Below is a small trained network, with its code and all its weights. Each question gives an input and a class and asks what happens when units are switched off, that is, made to give their printed mean instead of their output.

import numpy as np


def w(rows, s, z=0):
    codes = np.array(rows[::2]) - 128.0
    scale = np.full(codes.shape[1], s)
    scale[-1] = z or s
    return codes * scale


def norm(h):
    return h / np.sqrt((h * h).mean(-1, keepdims=True) + 1e-5)


def f(y):
    return np.maximum(y, 0)


def log_softmax(a):
    a = a - a.max(-1, keepdims=True)
    return a - np.log(np.exp(a).sum(-1, keepdims=True))


def net(x, mask):
    res = np.array(x, float).reshape(1, 4) / 4 @ E
    u = 0
    for l in range(3):
        y = f(norm(res) @ A[l][:, :-1].T + A[l][:, -1])
        res = res + np.where(mask[u : u + 7], y, B[l][:, -1]) @ B[l][:, :-1]
        u += 7
    return log_softmax(norm(res)[-1] @ U[:, :-1].T + U[:, -1])


A, B = {}, {}
E = w([
[130,252,73,155,79,123,109],'x0',
[132,129,130,131,130,125,127],'x1',
[105,62,108,214,60,130,135],'x2',
[184,134,52,173,160,203,110],'x3',
],0.013)
A[0] = w([
[2,190,85,135,134,49,114,10],'0.n1',
[140,208,95,20,215,111,175,127],'0.n2',
[195,168,191,27,228,153,90,173],'0.n3',
[52,92,227,98,135,97,130,50],'0.n4',
[94,96,148,146,100,89,135,3],'0.n5',
[185,84,146,86,207,220,105,15],'0.n6',
[127,26,124,151,122,164,128,123],'0.n7',
],0.0074,0.0055)
B[0] = w([
[186,147,181,143,94,127,164,152],'0.n1',
[64,135,178,186,230,115,19,223],'0.n2',
[150,94,98,94,3,167,255,254],'0.n3',
[88,135,48,106,211,68,176,187],'0.n4',
[128,50,182,110,108,104,104,137],'0.n5',
[214,14,77,116,83,156,162,177],'0.n6',
[124,119,225,126,188,151,115,192],'0.n7',
],0.009,0.0081)
A[1] = w([
[124,182,51,143,123,243,77,4],'1.n1',
[73,75,108,237,225,99,118,91],'1.n2',
[185,177,118,53,180,51,2,130],'1.n3',
[128,88,88,176,2,99,161,131],'1.n4',
[79,190,193,130,16,29,119,70],'1.n5',
[48,43,232,47,136,71,68,19],'1.n6',
[115,132,66,161,44,89,153,57],'1.n7',
],0.0099,0.0043)
B[1] = w([
[141,180,84,194,210,2,192,227],'1.n1',
[82,171,109,175,183,110,43,200],'1.n2',
[120,145,111,131,136,240,221,169],'1.n3',
[177,100,87,39,106,58,76,214],'1.n4',
[120,159,218,45,111,234,13,230],'1.n5',
[141,140,23,226,68,55,178,254],'1.n6',
[172,53,160,71,74,65,47,175],'1.n7',
],0.0082,0.0066)
A[2] = w([
[57,175,209,134,130,207,111,3],'2.n1',
[70,63,141,100,128,96,163,80],'2.n2',
[116,93,164,180,179,137,141,92],'2.n3',
[181,68,136,151,187,243,76,104],'2.n4',
[148,140,111,103,142,116,251,96],'2.n5',
[71,199,153,154,169,181,151,141],'2.n6',
[208,135,44,92,108,180,112,149],'2.n7',
],0.013,0.0054)
B[2] = w([
[1,68,178,203,94,131,182,165],'2.n1',
[226,248,90,175,154,88,144,217],'2.n2',
[67,147,126,133,113,121,51,179],'2.n3',
[57,118,156,128,134,226,64,223],'2.n4',
[170,156,118,51,103,177,132,255],'2.n5',
[125,160,133,71,148,131,169,194],'2.n6',
[119,45,166,159,133,85,184,232],'2.n7',
],0.013,0.0076)
U = w([
[203,223,82,82,156,110,221,254],'0',
[144,128,69,238,123,2,88,215],'1',
[7,196,202,96,100,172,153,36],'2',
[134,150,181,48,42,105,9,48],'3',
[160,28,134,111,126,232,174,63],'4',
[53,115,118,190,184,208,21,78],'5',
],0.02,0.003)

Each question gives the input, the list of numbers given to net, and the class t.
The units are the neurons (one row each of A and B). Each row of codes is followed by its name. A weight is (code - 128) times the scale printed after its matrix; where a second scale follows, it is the last column's (A, B and U).
mask holds one flag per neuron, layer by layer. A switched-off neuron (its flag False) gives its mean, the last column of its row in B, instead of its output. The means were averaged over made-up inputs and are rounded, as every weight is.
A unit's drop is (log p(t) with every unit on - log p(t) with that unit switched off) / (log p(t) with every unit on - log p(t) with every unit switched off).
most important unit: the unit with the biggest drop
k most important neurons: the k neurons with the biggest drops, biggest first
top k neurons in layer l: the k neurons of layer l with the biggest drops, biggest first
drop of u: that unit's drop, to one decimal
input [-8,-7,0,-8], class 0: most important unit -> 0.n2
input [-3,0,-7,1], class 4: 3 most important neurons -> (0.n3, 0.n6, 1.n1)
input [-2,-3,6,0], class 1: 2 most important neurons -> (1.n6, 1.n5)
input [-1,-2,7,6], class 5: 2 most important neurons -> (0.n3, 0.n7)
input [-5,4,0,-3], class 0: 2 most important neurons -> (0.n2, 2.n5)
input [0,-2,2,-7], class 1: 4 most important neurons -> (0.n4, 1.n6, 0.n3, 2.n5)
input [-8,5,1,4], class 5: 3 most important neurons -> (2.n4, 0.n7, 0.n3)
input [0,-4,0,-7], class 0: top 2 neurons in layer 0 -> (0.n4, 0.n2)
input [-2,-1,0,-8], class 0: top 2 neurons in layer 0 -> (0.n2, 0.n4)
input [-3,3,-3,1], class 4: 4 most important neurons -> (0.n3, 0.n6, 1.n1, 1.n6)
input [8,-4,-7,0], class 2: 2 most important neurons -> (0.n2, 2.n1)
input [6,3,-6,0], class 2: top 2 neurons in layer 2 -> (2.n1, 2.n2)
input [1,8,0,0], class 2: 2 most important neurons -> (0.n3, 0.n6)
input [-4,2,0,-4], class 0: 2 most important neurons -> (0.n2, 2.n5)
input [3,-5,5,-6], class 3: most important neuron -> (1.n5)
input [0,6,-1,8], class 4: 2 most important neurons -> (0.n2, 0.n6)
input [7,3,1,-4], class 3: top 2 neurons in layer 0 -> (0.n2, 0.n7)
input [6,-5,3,0], class 3: top 3 neurons in layer 1 -> (1.n5, 1.n6, 1.n7)
input [1,8,7,-1], class 3: 2 most important neurons -> (0.n2, 1.n4)
input [4,8,6,-8], class 3: most important unit -> 1.n5
input [0,3,-3,3], class 4: drop of 0.n6 -> 0.3
input [-5,6,5,8], class 5: drop of 1.n2 -> 0.0
input [-4,8,2,1], class 5: drop of 1.n1 -> 0.1
